(in the rows, 128 means zero)
Facts:
baklu κ sinom; boril κ nudadil; bropom κ boril; brovel κ skono; daratrar κ kigitru; ditrom κ ditun; ditun κ leflaska; dopal κ gobruk; dosker κ ditrom; dredro κ flufum
dreskur κ druzu; dribroril κ gasila; drifas κ flavo; driskin κ dubragral; drozum κ tisos; drulis κ grema; druzu κ tanupe; dugal κ baklu; dustis κ matris; dutar κ zatum
farate κ vador; fatra κ vuder; febatran κ kazuk; finil κ zuzek; flavo κ farate; foska κ pitron; fovos κ dugal; fudri κ dosker; gaplo κ voskon; gasila κ klasku
gidas κ norem; gigre κ dustis; gitral κ fledre; gobruk κ plopus; govefi κ skinir; grebrol κ gropu; grema κ trusa; grigetruk κ skofa; griklek κ tupu; gropu κ lusoplem
grulun κ drulis; kazem κ teflobul; kazuk κ zusum; kene κ stakan; kesel κ tasebem; kevus κ govefi; kifon κ pafur; kigitru κ gidas; klasku κ nuguto; kledrel κ stunus
klidem κ grigetruk; kodotel κ gigre; kubul κ kevus; ladrum κ dutar; lagopin κ vatru; lagren κ raplir; laver κ lagren; lebim κ sagres; ledrom κ veplotrur; leflaska κ bropom
madi κ mevupi; matris κ redros; mevupi κ skimam; mokle κ plodo; moklek κ lagopin; mubro κ rames; mutrizik κ brovel; nagrok κ pestuk; nase κ drozum; noplodrar κ viplozik
norem κ kesel; nudadil κ peplek; nuguto κ dreskur; pafur κ volipli; pekle κ lebim; peplek κ sefu; pestuk κ skezi; pidre κ noplodrar; pitron κ moklek; plibri κ gaplo
plida κ plibri; plinos κ selo; plodo κ dopal; plopus κ vobrustu; ploru κ zuzaper; pustuflo κ nase; rames κ kodotel; raplir κ sufu; redros κ mokle; sagres κ daratrar
sebratras κ plinos; selo κ fovos; seskun κ grofa; sifas κ tigel; sinom κ sifas; skeflu κ driskin; sketepur κ teplak; skezi κ grebrol; skimam κ voza; skinir κ testil
skiskik κ madi; skofa κ vaskibrok; skono κ pekle; skugoko κ dribroril; stakan κ ladrum; stunus κ suklus; sufu κ vedrem; suklus κ skugoko; tanupe κ pustuflo; tasebem κ skiskik
teflobul κ stabek; testil κ finil; tifer κ seskun; tigel κ kliku; tisos κ tifer; trusa κ fudri; tubo κ plida; tupu κ drifas; vador κ mutrizik; vaskibrok κ sebratras
vatru κ kledrel; vedrem κ kegribru; veplotrur κ gitral; volipli κ mubro; voskon κ zoskubrak; voza κ foska; vuder κ grutuk; zatum κ pidre; zoskubrak κ kazem; zukles κ kubul
zusum κ grulun; zuzaper κ ledrom; zuzek κ klidem; baklu τ c; boril τ c; bropom τ b; brovel τ a; daratrar τ b; ditrom τ e; ditun τ d
dopal τ e; dosker τ e; dredro τ b; dreskur τ d; dribroril τ a; drifas τ c; driskin τ d; drozum τ a; drulis τ d; druzu τ c
dubragral τ a; dugal τ a; dustis τ b; dutar τ b; farate τ a; fatra τ b; febatran τ a; finil τ a; flavo τ a; fledre τ d
flitruflik τ a; flufum τ b; foska τ b; fovos τ a; fudri τ d; gaplo τ e; gasila τ b; gidas τ b; gigre τ c; gitral τ d
gobruk τ c; govefi τ c; grebrol τ b; grema τ a; grigetruk τ c; griklek τ e; grofa τ c; gropu τ d; grulun τ c; grutuk τ e
kazem τ a; kazuk τ a; kegribru τ a; kene τ d; kesel τ c; kevus τ a; kifon τ a; kigitru τ d; klasku τ e; kledrel τ a
klidem τ d; kliku τ b; kodotel τ d; kubul τ b; ladrum τ b; lagopin τ e; lagren τ c; laver τ a; lebim τ d; ledrom τ d
leflaska τ c; lusoplem τ b; madi τ e; matris τ a; mevupi τ d; mokle τ d; moklek τ b; mubro τ e; mutrizik τ a; nagrok τ c
nase τ b; noplodrar τ b; norem τ c; nudadil τ a; nuguto τ d; pafur τ b; pekle τ c; peplek τ a; pestuk τ b; pidre τ e
pitron τ c; plibri τ d; plida τ b; plinos τ e; plodo τ a; plopus τ b; ploru τ c; pluflus τ b; pubrefil τ a; pustuflo τ a
rames τ a; raplir τ b; redros τ b; sagres τ b; sebratras τ c; sefu τ e; selo τ c; seskun τ a; sifas τ d; sinom τ a
skeflu τ e; sketepur τ b; skezi τ c; skimam τ b; skinir τ b; skiskik τ a; skofa τ d; skono τ a; skugoko τ a; stabek τ b
stakan τ b; steskin τ a; stunus τ a; sufu τ a; suklus τ c; tanupe τ d; tasebem τ a; teflobul τ e; teplak τ d; testil τ e
tifer τ a; tigel τ c; tisos τ e; trusa τ b; truvon τ c; tubo τ b; tupu τ a; vador τ a; vaskibrok τ a; vatru τ a
vedrem τ b; veplotrur τ a; viplozik τ d; vobrustu τ b; volipli τ d; voskon τ b; voza τ a; vubal τ a; vuder τ a; zabro τ d
zatum τ e; zeti τ d; zoskubrak τ d; zukles τ d; zusum τ a; zuzaper τ e; zuzek τ a; baklu Θ j; boril Θ g; bropom Θ g
brovel Θ j; daratrar Θ h; ditrom Θ h; ditun Θ f; dopal Θ g; dosker Θ j; dredro Θ f; dreskur Θ f; dribroril Θ j; drifas Θ h
driskin Θ g; drozum Θ f; drulis Θ f; druzu Θ j; dubragral Θ f; dugal Θ f; dustis Θ h; dutar Θ g; farate Θ h; fatra Θ i
febatran Θ g; finil Θ g; flavo Θ f; fledre Θ f; flitruflik Θ h; flufum Θ j; foska Θ i; fovos Θ g; fudri Θ h; gaplo Θ j
gasila Θ h; gidas Θ f; gigre Θ h; gitral Θ j; gobruk Θ f; govefi Θ j; grebrol Θ f; grema Θ h; grigetruk Θ f; griklek Θ g
grofa Θ g; gropu Θ f; grulun Θ j; grutuk Θ f; kazem Θ h; kazuk Θ i; kegribru Θ i; kene Θ i; kesel Θ f; kevus Θ i
kifon Θ g; kigitru Θ h; klasku Θ f; kledrel Θ f; klidem Θ f; kliku Θ f; kodotel Θ f; kubul Θ j; ladrum Θ h; lagopin Θ f
lagren Θ g; laver Θ f; lebim Θ i; ledrom Θ h; leflaska Θ f; lusoplem Θ i; madi Θ f; matris Θ f; mevupi Θ h; mokle Θ h
moklek Θ i; mubro Θ f; mutrizik Θ j; nagrok Θ i; nase Θ g; noplodrar Θ f; norem Θ i; nudadil Θ g; nuguto Θ f; pafur Θ i
pekle Θ g; peplek Θ f; pestuk Θ g; pidre Θ g; pitron Θ i; plibri Θ j; plida Θ i; plinos Θ h; plodo Θ f; plopus Θ f
ploru Θ i; pluflus Θ h; pubrefil Θ f; pustuflo Θ f; rames Θ j; raplir Θ h; redros Θ f; sagres Θ i; sebratras Θ h; sefu Θ f
selo Θ j; seskun Θ g; sifas Θ h; sinom Θ f; skeflu Θ f; sketepur Θ i; skezi Θ f; skimam Θ g; skinir Θ f; skiskik Θ g
skofa Θ g; skono Θ i; skugoko Θ f; stabek Θ f; stakan Θ f; steskin Θ i; stunus Θ f; sufu Θ f; suklus Θ i; tanupe Θ i
tasebem Θ h; teflobul Θ f; teplak Θ i; testil Θ i; tifer Θ f; tigel Θ g; tisos Θ h; trusa Θ i; truvon Θ g; tubo Θ h
tupu Θ i; vador Θ j; vaskibrok Θ f; vatru Θ j; vedrem Θ f; veplotrur Θ g; viplozik Θ h; vobrustu Θ f; volipli Θ j; voskon Θ f
voza Θ h; vubal Θ g; vuder Θ f; zabro Θ j; zatum Θ f; zeti Θ g; zoskubrak Θ g; zukles Θ g; zusum Θ f; zuzaper Θ g
zuzek Θ i; baklu ρ 447; boril ρ 447; bropom ρ 985; brovel ρ 447; daratrar ρ 447; ditrom ρ 447; ditun ρ 447; dopal ρ 447; dosker ρ 985
dredro ρ 447; dreskur ρ 447; dribroril ρ 447; drifas ρ 985; driskin ρ 447; drozum ρ 447; drulis ρ 447; druzu ρ 447; dubragral ρ 447; dugal ρ 985
dustis ρ 447; dutar ρ 447; farate ρ 447; fatra ρ 985; febatran ρ 985; finil ρ 447; flavo ρ 447; fledre ρ 985; flitruflik ρ 447; flufum ρ 447
foska ρ 985; fovos ρ 985; fudri ρ 985; gaplo ρ 985; gasila ρ 447; gidas ρ 447; gigre ρ 447; gitral ρ 447; gobruk ρ 985; govefi ρ 447
grebrol ρ 447; grema ρ 447; grigetruk ρ 447; griklek ρ 985; grofa ρ 447; gropu ρ 447; grulun ρ 447; grutuk ρ 447; kazem ρ 985; kazuk ρ 447
kegribru ρ 447; kene ρ 985; kesel ρ 447; kevus ρ 985; kifon ρ 447; kigitru ρ 447; klasku ρ 985; kledrel ρ 447; klidem ρ 447; kliku ρ 985
kodotel ρ 985; kubul ρ 447; ladrum ρ 447; lagopin ρ 447; lagren ρ 447; laver ρ 447; lebim ρ 985; ledrom ρ 985; leflaska ρ 447; lusoplem ρ 985
madi ρ 985; matris ρ 447; mevupi ρ 447; mokle ρ 985; moklek ρ 447; mubro ρ 447; mutrizik ρ 447; nagrok ρ 985; nase ρ 447; noplodrar ρ 447
norem ρ 985; nudadil ρ 985; nuguto ρ 447; pafur ρ 985; pekle ρ 447; peplek ρ 447; pestuk ρ 447; pidre ρ 447; pitron ρ 447; plibri ρ 447
plida ρ 985; plinos ρ 447; plodo ρ 447; plopus ρ 447; ploru ρ 447; pluflus ρ 985; pubrefil ρ 447; pustuflo ρ 447; rames ρ 447; raplir ρ 985
redros ρ 447; sagres ρ 447; sebratras ρ 447; sefu ρ 985; selo ρ 447; seskun ρ 985; sifas ρ 447; sinom ρ 447; skeflu ρ 985; sketepur ρ 985
skezi ρ 985; skimam ρ 447; skinir ρ 985; skiskik ρ 985; skofa ρ 985; skono ρ 447; skugoko ρ 447; stabek ρ 447; stakan ρ 985; steskin ρ 447
stunus ρ 985; sufu ρ 447; suklus ρ 447; tanupe ρ 985; tasebem ρ 447; teflobul ρ 447; teplak ρ 447; testil ρ 447; tifer ρ 985; tigel ρ 447
tisos ρ 447; trusa ρ 985; truvon ρ 447; tubo ρ 985; tupu ρ 447; vador ρ 447; vaskibrok ρ 985; vatru ρ 447; vedrem ρ 985; veplotrur ρ 447
viplozik ρ 447; vobrustu ρ 447; volipli ρ 985; voskon ρ 985; voza ρ 447; vubal ρ 447; vuder ρ 985; zabro ρ 447; zatum ρ 447; zeti ρ 447
zoskubrak ρ 985; zukles ρ 985; zusum ρ 985; zuzaper ρ 447; zuzek ρ 985

Known rows:
[128  87  43 144 103 127 141 109 126 102 140 144 117 129 133 170 127 130
 124 120 122 140  73 179 133 131 130 128] -> leflaska
[126  98 137 153 128 137 133 123 133 116 121 136 121 102 144 113 107 148
 117 118 136 119  66 113 102 140 121 168] -> kubul
[110  93 173 117 131 132 133 116 131 140 127 149 128 130  88 101 146 126
 124  86 134 124 101 149 117 128 114 165] -> gasila
[121 157 143 117 126 140 150 152 142 109  94 107 145  98 127 135  85 151
 138 184 136  45 136  85 101 132 137 122] -> zuzek
[141 194 153  95 126 124 175 152 130 124 144 112 140 140 119  94 127 127
 156 158 120  92 137 112 143 135 130  65] -> madi
[109  79 189 120 124 129 109 117 130 142 118 148 127 137  90 134 138 116
 116  82 138 131 120 145 114 122 117 184] -> pustuflo
[151 128 177 140 117 117 137 126 132 121 134 137 112 153 144  85 128 115
 115  87 124 166  96 130 141 139 122 113] -> gidas
[128 164 125 103 126 127 131 149 123 133 131 110 143 129 125 164 120 127
 150 167 128  96 159 105 128 123 135 109] -> nagrok
[131 190 142  89 133 129 182 149 129 129 145 115 145 130 107  88 135 134
 162 161 120  81 132 119 138 135 127  69] -> foska
[116 184 183 122 141 136 133 137 117 119 175  86 138 104 101 154 125 108
 128 200 123 109 216 105 145 122 132 117] -> mokle
[107 137 205  80 119 128 126 146 128 142 122 120 150 140  71 174 122 110
 144 141 138  69 170 117 117 115 126 149] -> tanupe
[115 106 156 119 136 132 148 116 131 137 134 148 128 126  96  79 150 134
 129  93 130 126  91 150 123 133 113 145] -> suklus
[142 125  76 147 161 119 115 113 118 143 140 144 114 145 163  96 132 139
 132 126 131 113  78 114 115 115 128 158] -> teflobul
[126 116  76 142 140 127 108 114 149 132  68 137 123 132 132  76 145 137
 107 108 122 152 189 158 139 122 139  94] -> sifas
[128 165 134 103 124 127 135 148 125 129 130 110 143 129 120 161 117 124
 147 167 128  92 160 107 128 123 135 108] -> fatra
[130 107 112 143 132 128 115 118 125 134 128 138 121 125 143 121 136 132
 122 107 129 157 107 133 126 130 124 142] -> ploru
[123 118 144 152 140 133 119 112 123 125 150 125 118 113 125 113 140 122
 108 124 125 163 143 137 137 129 122 144] -> vobrustu
[128 108 117 142 131 128 120 117 128 131 127 137 120 127 136 115 136 131
 119 106 128 152 113 137 127 130 125 141] -> flufum

Rows:
No name comes twice in this set of rows, the named rows included.
[123 111  91 150 139 135 120 117 156 119  58 136 124 112 137  69 124 149
 104 117 127 124 159 141 121 129 138 112]  sebratras
[145 103 193 144 110 117 103 125 129 125 124 136 112 155 144 139 115 106
 104  83 132 169 111 121 130 130 124 152]  flavo
[121 163 122 114 130 137 142 149 150 113  72 107 146 107 123 121  97 148
 134 180 131  54 181 101 113 126 144  96]  skofa
[123 174  87 105 136 128 125 143 153 127  55 108 147 131 114 107 125 135
 130 171 121  84 250 129 139 115 153  53]  dugal
[144 128  69 148 165 118 115 112 116 145 143 145 112 147 167  94 131 140
 134 129 132 106  71 111 112 113 129 161]  plibri
[122 154 156 117 123 140 152 153 135 110 112 108 144  96 129 150  82 149
 143 182 137  44 112  78  98 135 132 137]  skinir
[120 178 166 115 135 133 135 141 120 122 159  95 140 113 109 157 122 115
 135 188 125 101 192 105 138 122 133 114]  pafur
[141 103 175 143 115 120 107 123 129 127 125 137 114 148 142 135 120 112
 109  90 132 164 111 125 128 130 124 151]  tupu
[127 145  61 104  99 127 154 140 124 103 141 116 140 132 114 208 111 125
 151 179 122  82 128 148 136 123 141  95]  bropom
[109  81 190 118 125 130 114 116 131 143 120 149 128 136  86 127 140 118
 117  81 138 128 116 147 115 123 115 181]  druzu

The same nodes again, as new rows of numbers:
Known rows:
[151 194 202 190 129  95 102 123 189 171 147 106 131 131 149 144 184 203
 150 148 144 114 145 115 125 170 163  97  95 123 146  76 184 173 130  87
 105] -> trusa
[133 152 168 185 131  87 116 150 135 202 106 112 141 166 116  74 176 157
 156 165 131 114 112 143 133 106 138 120 109  61 252  65 169 138 191 124
 104] -> bropom
[117 113 120 117 131 133 119 133 167 121 112 163 137  98 108 139 126 128
 154 104 107 140 113 138 100 129 142 126 110 147 134 107  99 118 148 115
 133] -> plopus
[119 125 118 112 141 123 128 122 167 116 123 170 137 113 105 145 131 130
 143 100 107 139 116 138 109 122 158 138 120 138 140 115 101 131 154 123
 123] -> pestuk
[139 179 156 186 140 115  83 128 147 168 151 110 140 117 141  95 158 168
 128 133 150 110 138 139 127 117 127 141 126 100 158  93 166 132 149  93
 121] -> griklek
[122 139 123 112 139 126 131 109 161 110 139 170 140 112 105 150 120 132
 149  85 101 135 124 127 100 120 143 161 112 135 150 129 113 111 161 141
 115] -> tupu
[119 124 117 111 141 126 129 122 165 115 124 171 136 112 105 146 131 131
 143  99 106 138 115 138 111 122 157 137 119 138 140 115 101 129 152 123
 124] -> grebrol
[ 97 124 102 125 169 141 143 133 167 118 152 188 121 116  80 147 149 122
 142  97 107 133 148 183 155 155 185 149 164 127 115 121  93 145 151 161
 107] -> plibri
[122 139 117  83 150 147 142 109 158 101 104 145 142  79 166 142 150 111
 164  96 117 151  86 143 121  99 158 156 122 103 145 112  87 120 123 123
 107] -> sagres
[169 134 153 164 170 109 109 131 153 172 112  87 128 102 168  94 157 169
  82 148 138  84  82 172 140 103 143 133 133  90 125  62 130 144 161  57
 106] -> skiskik
[129 176 162 180 139 108  76 129 161 168 159 105 154 126 133  86 138 174
 127 148 136  97 133 150 130 116 122 145 121 106 161  94 155 140 138  75
 132] -> seskun
[ 98 143 141  84 132 115  98 120 196 115 162 169 168 146  89 116  90 132
 158 120  72 122  94 146 119 106 149 171 109 149 152 139  77 161 141  89
 142] -> pustuflo
[170 115 107 123 153 148 110 120 134 112 110 197 130 128 106 193 115 131
  82  73 129 135 110 132  93 116 130 143 123 165 148 127 120 119 198 154
 124] -> lagopin
[114 129 118 113 145 124 130 120 171 114 137 173 133 112  99 150 132 133
 143  98 106 136 125 144 117 134 165 142 126 141 126 119 101 133 153 128
 119] -> dutar
[111 103 114 130 135 157 130 115 167 107 105 153 156  93 116 160  89 132
 128 131 104 128 146 180 124 123 112 122 105 153 172  99 103  86  94 125
 159] -> zabro
[110  98 115 132 135 160 132 115 165 104 102 151 159  91 115 161  86 132
 126 136 103 125 150 186 124 126 108 118 104 154 177  97 103  83  88 125
 165] -> dubragral
[108  98 114 131 136 160 132 115 167 107 101 151 156  92 116 162  85 133
 127 135 103 126 149 185 124 123 107 119 104 155 176  96 103  82  87 125
 164] -> flufum
[100 116  66 105 133  78 145 102 162 102 122 172 148 106 107 110 144 140
 125 101 127 141 150 118  93  95 174 109 119 121 157 111 102 121 168  81
 160] -> grigetruk

Rows:
No name comes twice in this set of rows, the named rows included.
[123 129 114  80 151 146 144 114 162 104  93 142 139  79 169 139 154 109
 159 102 117 150  77 150 127  96 167 149 127 101 140 105  80 129 123 113
 108]  daratrar
[149 196 185 187 138 107  86 119 181 160 159 106 132 113 152 135 172 196
 133 135 154 112 150 122 126 160 155 113 112 129 116  88 175 167 121  78
 114]  zusum
[123 166 130 110 142 131 136  91 151 100 159 166 149 103 116 158 113 133
 164  65  97 134 134 113  88 115 123 200 101 120 164 149 125  81 159 172
 102]  vador
[144 143 101 113 136 172  81 131 132 108 102 207 142 128 125 182 140 105
 121  85 156 171 107 131 113 108 143 127 137 158 169 136 119 153 162 144
 142]  suklus
[162  78 119 100 170 117 149 118 163 120  99 157 126 110 116 158 108 144
  79 100  88 104  75 161 106 111 154 147 117 141 115  97  80 122 188 107
 107]  mevupi
[104 121 107 122 158 140 138 127 166 116 139 181 129 112  91 148 136 123
 139 101 107 134 142 173 143 143 168 141 147 134 129 116  98 133 142 148
 121]  teflobul
[174  98 113 120 161 133 126 115 145 115 111 186 125 125 101 185 104 143
  70  78 108 115 101 139  90 117 131 150 116 160 135 118 111 112 208 143
 115]  pitron
[142 181 160 185 140 112  83 129 155 166 148 109 137 114 144 103 162 173
 127 138 152 113 137 140 127 129 137 129 126 108 147  88 165 144 142  84
 122]  febatran
[ 97 115  58 100 139  80 147 102 166 106 126 182 159 101 119 112 146 141
 125 102 131 131 156 119  88 105 173 110 113 120 158 112  97 122 176  82
 167]  klidem
[102 151 128  87 128 141  80 131 177 113 140 183 167 142 109 130 113 115
 158 118 107 148  92 143 126  99 152 154 120 151 164 140  85 173 133  99
 151]  dreskur
[109  97 114 134 133 160 129 118 167 110  98 150 156  88 117 158  85 132
 130 134 103 128 147 185 119 128 105 116 102 156 172  93 103  81  88 122
 164]  vobrustu
[122 123 130 123 126 105 124 116 156 102 116 144 109 119  74 134 122 129
 132  99  99 169 110 136 123  93 166 133 143 139 137 112 122 124 126 112
 109]  sifas
[128 108 112  77 159 141 149 121 168 110  81 139 133  80 165 135 153 111
 142 112 112 142  63 162 132  97 175 135 129 106 125  91  67 139 128  93
 109]  gidas
[134 167 156 189 134 116  75 145 148 177 140 110 134 108 136  84 163 163
 139 138 151 114 129 138 119 126 126 126 129 105 142  85 159 136 152  84
 125]  pafur

The same nodes again, as new rows of numbers:
Known rows:
[137 174 172 110 120 120 103 110 145 140 107 132] -> flufum
[138 175 172 110 121 119 104 110 146 139 107 130] -> truvon
[154 200 169 175 111 156 175 158 141 184  98 129] -> skofa
[137 164 157  84 137 127  85 111 139 161 148 114] -> ditun
[166 204 152 176  86 129 144 183 129 156 113 180] -> zoskubrak
[151 152 156 133 127 138 143 170 137 191 121 135] -> zusum
[138 170 162  94 130 123  92 110 142 152 130 121] -> kazuk
[123 157 171 113 112 118  82  99 155 184  77 123] -> viplozik
[ 96 175 181  85 140 120 120 118 172 130 119 165] -> vatru
[153 157 165 151 117 132 154 171 141 178  92 146] -> fatra
[150 147 151 125 132 143 136 171 134 197 135 129] -> dosker
[106 160 190  78 129 118 125 118 172 132 121 160] -> suklus
[138 176 170 112 117 118  99 110 147 146 103 131] -> zuzaper
[137 122 192 113 109 129 181 178 161 169 108 167] -> klasku
[152 172 189 125 141 105 101 114 158 122 107 125] -> plopus
[155 224 164 161 120 137 183 152 149 198  94 127] -> zuzek
[152 111 194 114  98 127 180 177 152 169 103 156] -> tanupe
[164 195 154 171  93 130 146 180 132 161 109 173] -> plida

Rows:
No name comes twice in this set of rows, the named rows included.
[140 227 173 129 118 135 127  95 147 154 109 113]  grigetruk
[136 156 180 144 104 161  97 115 132 121 114 129]  tigel
[149 176 183 119 137 107 103 112 156 129 106 125]  kifon
[136 160 182 153 101 169  99 113 131 119 117 124]  baklu
[151 148 156 132 128 141 140 172 135 191 125 134]  nudadil
[161 190 155 167  98 129 148 178 133 164 106 168]  tubo
[168 138 141 145 122 128 163 177 105 142  56 138]  lebim
[ 95 178 178  88 143 121 117 117 173 131 117 165]  lagopin
[137 167 162  94 131 125  90 111 140 154 133 120]  peplek
[127 136 200  71 110 113 129 117 163 134 119 147]  nuguto
[145 141 189  89 105 116 117 114 147 135 110 133]  grofa
[145 132 194  80 101 113 123 116 149 134 112 134]  tisos

